Below are the code and all the weights of a small trained network. Each question names an input and a class and asks about switching units off, where a switched-off unit gives its printed mean instead of its output.

import numpy as np


def w(rows, s, z=0):
    codes = np.array(rows[::2]) - 128.0
    scale = np.full(codes.shape[1], s)
    scale[-1] = z or s
    return codes * scale


def norm(h):
    return h / np.sqrt((h * h).mean(-1, keepdims=True) + 1e-5)


def f(y):
    return y / 2 * (1 + np.tanh(0.7978845608 * (y + 0.044715 * y**3)))


def log_softmax(a):
    a = a - a.max(-1, keepdims=True)
    return a - np.log(np.exp(a).sum(-1, keepdims=True))


def net(x, mask):
    res = np.array(x, float).reshape(1, 5) / 4 @ E
    u = 0
    for l in range(3):
        y = f(norm(res) @ A[l][:, :-1].T + A[l][:, -1])
        res = res + np.where(mask[u : u + 13], y, B[l][:, -1]) @ B[l][:, :-1]
        u += 13
    return log_softmax(norm(res)[-1] @ U[:, :-1].T + U[:, -1])


A, B = {}, {}
E = w([
[112,164,76,115,208,82],'x0',
[181,186,92,61,84,147],'x1',
[177,91,151,93,118,35],'x2',
[97,128,75,162,70,94],'x3',
[255,109,85,206,144,146],'x4',
],0.0071)
A[0] = w([
[171,84,173,103,106,14,3],'0.n0',
[145,44,187,121,2,188,66],'0.n1',
[111,118,94,179,51,115,72],'0.n2',
[91,109,49,162,35,76,62],'0.n3',
[125,101,110,114,130,136,6],'0.n4',
[145,70,169,138,51,178,40],'0.n5',
[165,173,80,63,94,152,54],'0.n6',
[154,152,196,88,113,56,86],'0.n7',
[94,97,188,218,150,101,52],'0.n8',
[194,120,147,173,144,95,124],'0.n9',
[130,117,130,120,57,152,98],'0.n10',
[98,125,106,141,158,184,43],'0.n11',
[87,163,49,133,180,84,103],'0.n12',
],0.0066,0.0058)
B[0] = w([
[151,87,147,93,152,72,162],'0.n0',
[161,206,199,211,148,81,249],'0.n1',
[110,148,139,135,136,97,132],'0.n2',
[128,158,136,174,93,70,173],'0.n3',
[101,136,121,58,254,163,39],'0.n4',
[118,181,177,149,148,115,136],'0.n5',
[170,145,118,90,93,120,138],'0.n6',
[127,99,130,122,106,79,181],'0.n7',
[65,87,164,160,188,124,153],'0.n8',
[143,69,110,131,138,93,207],'0.n9',
[137,182,158,127,138,123,137],'0.n10',
[107,132,118,120,130,167,84],'0.n11',
[153,167,209,181,112,126,205],'0.n12',
],0.0067,0.0019)
A[1] = w([
[121,111,39,200,123,245,154],'1.n0',
[127,199,44,111,251,34,65],'1.n1',
[76,172,22,115,229,112,77],'1.n2',
[44,33,128,202,233,105,2],'1.n3',
[86,143,203,201,146,90,53],'1.n4',
[177,118,203,46,209,172,88],'1.n5',
[57,175,183,94,134,104,162],'1.n6',
[112,150,67,109,179,94,25],'1.n7',
[85,137,68,164,90,82,39],'1.n8',
[151,116,210,98,254,184,137],'1.n9',
[186,96,199,60,190,188,132],'1.n10',
[128,69,94,128,27,90,139],'1.n11',
[97,103,135,148,62,214,51],'1.n12',
],0.0072,0.0044)
B[1] = w([
[153,114,136,102,222,119,252],'1.n0',
[172,144,254,185,47,141,195],'1.n1',
[160,171,251,120,128,124,163],'1.n2',
[132,52,118,149,44,208,228],'1.n3',
[164,126,102,127,64,162,194],'1.n4',
[56,197,60,222,92,62,178],'1.n5',
[151,45,116,127,120,141,254],'1.n6',
[121,151,164,146,97,178,100],'1.n7',
[82,163,109,195,118,141,132],'1.n8',
[94,139,87,168,60,113,226],'1.n9',
[108,158,76,184,114,46,198],'1.n10',
[115,156,117,148,206,101,212],'1.n11',
[130,170,186,108,201,114,130],'1.n12',
],0.0083,0.0029)
A[2] = w([
[27,127,161,51,76,107,100],'2.n0',
[82,188,73,190,150,199,111],'2.n1',
[211,80,100,178,129,72,167],'2.n2',
[90,177,136,100,204,244,13],'2.n3',
[158,202,104,82,96,152,103],'2.n4',
[149,177,126,91,148,49,154],'2.n5',
[163,182,93,95,106,126,54],'2.n6',
[148,174,254,152,107,146,33],'2.n7',
[79,187,75,210,111,92,35],'2.n8',
[112,177,201,188,134,184,132],'2.n9',
[44,136,165,67,114,132,105],'2.n10',
[179,169,102,35,70,155,65],'2.n11',
[161,182,69,36,82,162,2],'2.n12',
],0.0094,0.0042)
B[2] = w([
[207,218,63,115,195,202,189],'2.n0',
[102,109,115,58,88,21,167],'2.n1',
[73,193,135,44,152,190,254],'2.n2',
[97,25,169,2,126,29,150],'2.n3',
[29,49,168,218,142,146,150],'2.n4',
[87,44,150,148,114,144,189],'2.n5',
[85,78,159,223,124,142,137],'2.n6',
[190,162,201,157,71,112,168],'2.n7',
[143,140,32,119,89,113,161],'2.n8',
[151,142,161,106,93,70,188],'2.n9',
[219,147,119,178,206,159,158],'2.n10',
[65,59,162,191,155,129,148],'2.n11',
[105,62,136,169,114,162,138],'2.n12',
],0.0086,0.0069)
U = w([
[193,191,237,172,74,112,204],'0',
[200,164,72,97,222,231,210],'1',
[54,16,143,199,94,175,142],'2',
[112,91,163,7,134,28,122],'3',
[99,187,25,168,68,65,105],'4',
[125,108,111,75,68,147,1],'5',
],0.015,0.0026)

Each question gives the input, the list of numbers given to net, and the class t.
The units are the neurons (one row each of A and B). Each row of codes is followed by its name. A weight is (code - 128) times the scale printed after its matrix; where a second scale follows, it is the last column's (A, B and U).
mask holds one flag per neuron, layer by layer. A switched-off neuron (its flag False) gives its mean, the last column of its row in B, instead of its output. The means were averaged over made-up inputs and are rounded, as every weight is.
A unit's drop is (log p(t) with every unit on - log p(t) with that unit switched off) / (log p(t) with every unit on - log p(t) with every unit switched off).
The circuit of an input: a set's keep is (log p(t) with only the set's units on - log p(t) with every unit switched off) / (log p(t) with every unit on - log p(t) with every unit switched off). Starting from the 12 units with the biggest drops (on a tie, the unit counted first), units are removed one at a time, each time the one whose removal leaves the highest keep (on an exact tie, the one counted first), for as long as the keep stays at least 0.8.
units of the circuit, in order: the units of the circuit, biggest drop first
k most important neurons: the k neurons with the biggest drops, biggest first
k most important neurons of layer l: the k neurons of layer l with the biggest drops, biggest first
input [-1,-4,-5,-5,-3], class 3: 3 most important neurons : (2.n1, 1.n12, 1.n0)
input [-7,-3,-1,-8,1], class 4: units of the circuit, in order : (1.n5, 1.n10, 2.n8)
input [5,-8,7,-1,5], class 2: 3 most important neurons : (1.n3, 2.n0, 0.n8)
input [0,-5,-2,-1,-6], class 1: units of the circuit, in order : (2.n0)
input [4,1,2,-4,0], class 0: 3 most important neurons : (1.n1, 2.n7, 1.n2)
input [-7,8,-3,-5,-7], class 2: 2 most important neurons : (2.n4, 2.n11)
input [0,5,-7,-1,6], class 3: 2 most important neurons : (2.n3, 1.n0)
input [6,6,7,-8,-2], class 4: 4 most important neurons of layer 1 : (1.n5, 1.n10, 1.n0, 1.n9)
input [0,-1,-5,-6,-7], class 1: 2 most important neurons : (2.n0, 2.n10)
input [-5,-6,-4,-7,2], class 4: units of the circuit, in order : (1.n9, 1.n10, 1.n5, 2.n8)
input [4,-3,-8,-6,7], class 3: units of the circuit, in order : (2.n1, 2.n3, 2.n0)
input [6,-2,6,-7,-3], class 4: 2 most important neurons of layer 1 : (1.n5, 1.n9)
input [5,3,-3,-4,-5], class 0: 2 most important neurons : (1.n2, 1.n1)
input [2,6,1,-7,-1], class 4: units of the circuit, in order : (1.n5)
input [7,5,6,-1,6], class 0: 2 most important neurons : (1.n1, 2.n0)
input [-4,-7,-8,-6,-4], class 3: 3 most important neurons of layer 2 : (2.n3, 2.n1, 2.n9)
input [-4,-7,5,-2,-6], class 2: 2 most important neurons : (1.n6, 1.n3)
input [1,3,-8,0,-8], class 1: 4 most important neurons : (2.n0, 2.n10, 1.n6, 1.n11)
input [1,-4,3,-2,2], class 2: 3 most important neurons : (1.n3, 0.n8, 2.n0)
input [6,2,-2,8,-8], class 1: most important neuron of layer 0 : (0.n1)
input [3,7,6,-2,-6], class 2: 2 most important neurons : (2.n5, 2.n11)
input [2,7,-7,6,-1], class 2: 2 most important neurons : (2.n4, 0.n6)
input [4,-6,4,-1,4], class 2: 3 most important neurons : (1.n3, 2.n0, 0.n8)
input [1,-5,2,-1,6], class 1: 2 most important neurons : (2.n2, 2.n5)
input [6,5,-4,2,4], class 0: 2 most important neurons of layer 1 : (1.n1, 1.n2)
input [8,-8,1,5,5], class 0: 3 most important neurons of layer 1 : (1.n1, 1.n2, 1.n6)
input [0,-6,1,6,-6], class 1: 2 most important neurons of layer 0 : (0.n1, 0.n9)
input [4,-2,6,8,-4], class 4: 2 most important neurons of layer 1 : (1.n8, 1.n0)
input [-4,-2,6,5,3], class 3: most important neuron of layer 0 : (0.n0)
